Each row is followed by its group and then its class within the group.
[  1  11  -3  18  -3   2   6  11  11   2  -3   8  16  -5   0 -28  17  13
 -28  -3 -14  10  -7 -12   3  31   1  25  14  12 -12  10 -20  23 -36 -13
  -7   5 -29   0  -4   9  -8  -2  20  -5]  F:Q
[  8   1   1 -14  -2   4   3  -4   3  -3  10 -28 -17   1  11 -17 -66  17
 -13 -24  -6   9   8  -5 -13  22   2  -2  14  12   5   4  -5  -6 -43  11
  -8 -13  -6   5  14  15   2 -12  21  -8]  Z:J
[ 22  13   1  -5   1  -4  21  17   0   2  12   9   6  -7  -8 -43   1  10
 -29  -7 -29  21  -5 -15   3  27   4   1   2   7 -12   4  -8   4 -43 -16
  -5 -13 -25   6  11   3  -7  -8  40  -1]  F:Q
[ 11   2  11  -8   7 -12  10  -7   4   5   0 -26 -11  -1   9  -3   0  15
 -19 -24   0   4   2  -8 -12  14   2  11  -4   9   1  -8   0   9 -41   5
   2  -5  -7  10  24  21   4 -14  13 -12]  Z:D
[  5  14   7   8 -11  -1   9  14  -2  -7  -6   7   8   0 -18  17   9  31
 -34  -2  -3  19 -10 -12  -7  21 -10  -1  31  12 -22  -1 -17  12 -26 -10
 -10  -8 -23  18   2  17 -16 -16  32  17]  F:R
[ -2  -4  11 -10 -14   2 -12   9   4  -5  16 -25   7  -7  22  -4 -13  35
 -28 -24   6   8  19   0  -1   4  22  -1   4  13   6 -14  -8 -10 -23 -13
  -2 -23  -2  20   5  -3  -6 -15  12 -22]  Y:G
[ 13   6   5 -42   2  -2   9   1  14   2  22 -26 -10  -4   2 -23   3  -7
 -14 -36  -8   1   6  -4  -5  14  -5  29  27  13  13  -7  -1   6 -54  -5
  -6  -3 -24  -5  23  -9 -13 -16  30   2]  Z:J
[ -3   7  13  16 -12   4 -18   5   1 -16  -4  10  19  -2  -1  -6   3  21
 -34  12  -9   4  -6 -11  -7  19   4 -17  14   5 -30  -3 -14  14  -6   1
  -8 -12 -14  15  -7  -7 -23  -6  17   5]  F:W
[ -1   8   8  -4  -7   7   4   7   3 -22   3 -20   6 -13  -9 -30  -9  23
 -22 -11   2  18   5  -9   0  28  12   9  14  16 -19   3 -20   8 -27 -12
 -10 -15 -17  15  12   0  -2 -20  30   8]  F:W
[ 11  18  -4  11  -5  -4  11  25 -11 -22   3  10  13  -1 -13 -32  13  12
 -22  -3  -5  -8 -11  -6   2  29   4 -13  27  -4 -14   0 -11   5  -9 -16
   6 -13 -29   5  -9   5  -9 -16  13  13]  F:Q
[-23  -8  21  -5 -31   0 -16   8  14   0  11 -24  19  -9  20  -3 -18  21
 -33 -30   0   3  13  10  -7  -2  13  -6   9   1 -12 -20 -14   7  -7 -10
  -2 -22  -1  17   0  -4 -11   5  10  -8]  Y:G
[  0  -7  11 -17   2   0 -10 -11   1   8  20 -17  -6   5  13   3 -16  12
 -11 -40  -6  -4  11  -7 -10   3   1   2  -2  15  10  -5  14  -1 -29  19
 -18  -4   7  -3  14   3  25 -13  14  -4]  Z:V
[ -1   5   6  -7  17  -5 -10 -13   0 -11   9 -19  -1  -8  28  -6 -24   0
  13  -5 -14  -3  20  -6 -20  23  14 -27 -27   0   7   5   7   6 -17  -4
 -11  -8  12  -2  12  18  12  -7 -17 -36]  Z:V
[ -1  14   9   2  -6  -4  -2   5  -3 -18   1   6  15   3   4 -19   9  10
  -2  10 -13  10 -10 -18  -3  25  12  -4  11  15 -40   6  -9   6   1  -4
  -7 -15 -12  26  -3  20 -12  -2   2  -1]  F:R
[  7   1   3  -8   1  -2   1  -6   8   8  15 -18 -15   6  14  -6  -9   2
   4 -27  -9   9  10  -5  -6  17   3   2   4  17  18   8   5  -1 -46   7
  -8  -1  -4   3  20  23  23 -18  19 -11]  Z:J
[  9   3   9 -27  20  -3   4  -3  -1  13  13 -23 -18  -7  15  -4 -13  -2
  15 -22  -1   2  18   0  -5  15   5   3  16  28   8  -3   8 -14 -37  -4
   0  -6  -7  15  23  16  18 -40  16   9]  Z:D
[  5  -6   5 -11   1  10 -20 -18   5  -3  10 -29  -9   6  10 -14 -40  15
 -15 -24 -14   1  11 -10 -16   7  -1 -11   6  11   3   1 -18   0 -31  12
 -10  -3   1   5   8  22  26 -14   4 -25]  Z:J
[-13  -4  12  -1 -23   0  -1  15   3 -13  38 -19  22  -6  39 -15  -8   7
 -32  -3 -13 -13  17   0  -9   7  24 -24  -6   3 -25  -6  -1   3   3  -2
  -2 -14   4  12   8  13 -10 -14  -1 -32]  Y:M
[ 12   6  -3 -19  -7  -5  -6  -1   9  -4  17 -23  -1  -9   1 -15  -9  12
 -19 -33  -7   8  23  -1 -10  -4  -8  -1  20  11  17  -6 -10 -12 -44  10
  -1  -5  -2  13  18  14  12 -17  10  -3]  Z:D
[ 10  16   6   3  -8   8  16  17 -23  35  -2   4   0 -11 -11 -29  -8  24
 -15  -9   5  27  -2  -5   3  30   4  15  36  13 -24  -2 -23  10 -50 -21
   3 -30 -33  13   1   1 -16 -15  36  13]  F:Q
[-15  -1  15   3 -15  -7  -4   5   4 -10   2  -3  27   4  19 -11 -16  76
 -10 -27 -14  21  22  -9  -9  20  10  -8  -1   2 -35 -11  -2  11   1 -10
 -12 -23  -8  26  11   3 -13 -11  -3  12]  Y:M
[ -6  20  16  14  -4  -3   7  14  -3 -22   1  -7  19 -12  -3 -37  10  13
 -30  -2  -5  -4   0 -14  -3  36   9 -10  23   5 -24   0 -12  11 -28 -16
  -2 -16 -32  16   2   6 -17 -18  13 -10]  F:Q
[  4   2   9 -14   0  -9  -2 -13   0  -4  16 -39  -2  -4  12 -13 -12   4
  -6 -21  -7  -9  15 -18 -15   6  -2 -11  -1  -6   8  -1  -1   9 -13   9
  -3   4  13   3  23  31  18 -11   5   1]  Z:D

Each row is followed by its group and then its class within the group.
[  2  -9   6 -11  -4  25   6   1   2  -5  -1 -22 -11  -5 -20   7  50 -11
   1   2  -4  -5  -2  -2  -7  -3 -14  -3  -5 -15  -3 -21   1   3 -17  -6
   5  -4  -1   3  -2 -17  14   6   3  -2]  A:[58]
[ 10 -13   7  -1  11  14  10   4   1  -3  -1  -6  -6  -4 -18  -3  34  -8
  -1  -1 -15   0   0   0  -7  -4 -11  -4  -2   3  -2 -12  -1   3 -28  -7
   1  -5  -3  -3   7  -4   0   7   4  -2]  A:[58]
[  2  14  11  -1   7  -1  12  -8   1   5  -4 -14 -11  -3  13 -19  15  -3
  -6   7 -19   9   4   0  -6 -14  11  -6   9  14  -2  11   1  -6 -23 -22
   3   2  -1   4  22  10  -1   5  -2   9]  X:[57]
[ 11   6  14  -1  18   2  15  -5   1   8  -2  14  -5  -7   5 -36  45  -9
  -7   3 -33   3   5   1 -15 -22   7 -12  10  19   2  -7   0   7 -59 -11
  -3   2  12  -5  28  14   4  -9   2   7]  X:[68]
[  9   1  17  -5  17  15  16  -5   2   7  -5  -2  -5  -8  -3 -22  53  -9
  -4   7 -31   3   5   0 -18 -23  11 -10   5  15  -1  -8  -3   3 -61 -17
   4   1   2   1  24   6   0  -6   2   2]  X:[68]
[  7  10  10   4  13  -3   0   0   0   6  -2  11  -3  -4  16 -25  -7  -3
  -4   4 -25   6   7   0  -3 -16   5  -4  10  30   0   7   0   0 -42 -18
   1   4  -2   2  23  13  -4 -20  -1   8]  X:[57]
[ -5 -11   2 -23 -15  22   0  -6   4  -7  -2   2   0  -7   1   6  42  -4
  -5   6  -3  -5  -6  -2 -11 -10  12   6  -3  -3  -4 -23  -3   4 -22  -2
  15  -1   3   6  -3 -14  16 -44   5  -2]  A:[71]
[ 11   7  17  -1  17  10  15  -4   3   7  -1  -4  -7 -12   4 -24  35  -7
  -6   6 -31   5   4   0 -13 -19   4  -6   7  21  -2  -4  -2   0 -57 -23
   4   2   1   2  26   9  -2  -3   1   4]  X:[68]
[  5  23  14  -2   5   2   0  -6  -1   7  -3 -24 -19  -3  23 -19  -5  -6
  -8   9 -18   6   5  -1  -6 -17   0  -5  10  21  -2  11   4  -9 -34 -30
   6   5  -2   9  24  12  -2  -2  -1  13]  X:[57]
[ -4 -16   2 -20  -9  22  -1   2   4  -6  -2   9  -2 -11  -3   5  34  -6
  -2   5  -8  -4  -5  -2  -9  -6   4   5  -2   4  -3 -22   0   5 -25  -7
  10  -2  -1   1  -3 -12  16 -49   7   1]  A:[71]
[  1 -10   6 -24  -5  32  -7   7   6  -6  -2 -18 -11 -16 -13 -10  56 -17
   0   5 -26  -5   2  -3  -5 -12 -12  -2   3   4  -5 -32   2   6 -50 -16
  11  -1  -1   4   6 -17  22 -59   7   2]  A:[56]
[  6   4  17   3  22   8  11  -8  -2  13  -2  -1   6  -1   1 -14  32  -1
  -2   2 -24   4   8  -1 -14 -23  24 -10   3  15  -1   3  -5   6 -49 -10
   0   7  -3   4  21  11 -11  16  -5  -5]  X:[64]
[  8  20  15   6  15  -3  12  -6   2   6  -3 -16 -17  -1  12 -22   8  -5
 -10   7 -20   8   5   1  -9 -14  -3  -8   9  20  -2  11   1  -8 -33 -23
   2   3  -1   3  27  15  -4  18  -2  10]  X:[57]
[  2  -9  12 -25  -7  33   5  -6   6  -2  -3 -18 -10  -9  -3   4  65 -11
  -3   9 -12  -4  -5  -4 -16 -13   1   2  -4   1  -4 -26   0   2 -41 -15
  17  -2   3   8   5 -14  19 -29   7   0]  A:[58]
[ -2   2   4 -23 -11  14  -4  -7   4   2  -4  10   0  -9  16 -10  34  -5
  -4  10 -13  -2   1  -2  -8 -17  17   3   5  10  -1 -16   1   3 -38  -9
  13   3   9   5   8  -6  20 -65   6   5]  A:[71]
[-16  -1   3 -31 -24  24 -20  -7   5   9  -1  -7  10  -7  10   8  33   0
   6   8  -2  -7   0  -2  -1 -22  23   6   0   1  -2 -23   3   9 -38  -4
  16   8   1  12  -8 -15  17 -65   1  -7]  A:[71]
[  6  24  14   2   8  -3   6  -9   1   6  -5 -21 -19  -1  24 -19  -4  -4
  -9   9 -13   7   4   0  -7 -14   0  -5  12  21  -1  16   1 -11 -26 -28
   6   3  -2  10  28  16  -4   5  -1  13]  X:[57]
[ -1  -9   8 -21  -6  29  -5   3   7  -3  -3 -24 -13 -12 -15  -5  58 -15
   0   7 -19  -6   1  -3  -6  -8 -12  -2 -11  -5  -5 -30   3   5 -37 -12
   8  -4  -1   3   5 -18  22 -37   5   1]  A:[56]
[  5  25  16   1  10   0  -3  -2   1   8  -3 -32 -17  -2  22 -19 -23  -4
  -5   7 -22  10   9   0   0 -17   5  -3  11  28  -4  18   3 -12 -37 -36
   5   7 -14  11  27  14 -19  -1  -4   8]  X:[57]
[  5   4  19  -3  17  10  11 -10  -3  14  -6   2   5  -4   5 -19  38  -2
  -2   5 -28   4   5  -1 -16 -28  26  -9   5  19  -1  -1  -3   4 -60 -16
   6   7  -1   0  24   9  -7  -7  -3  -1]  X:[64]
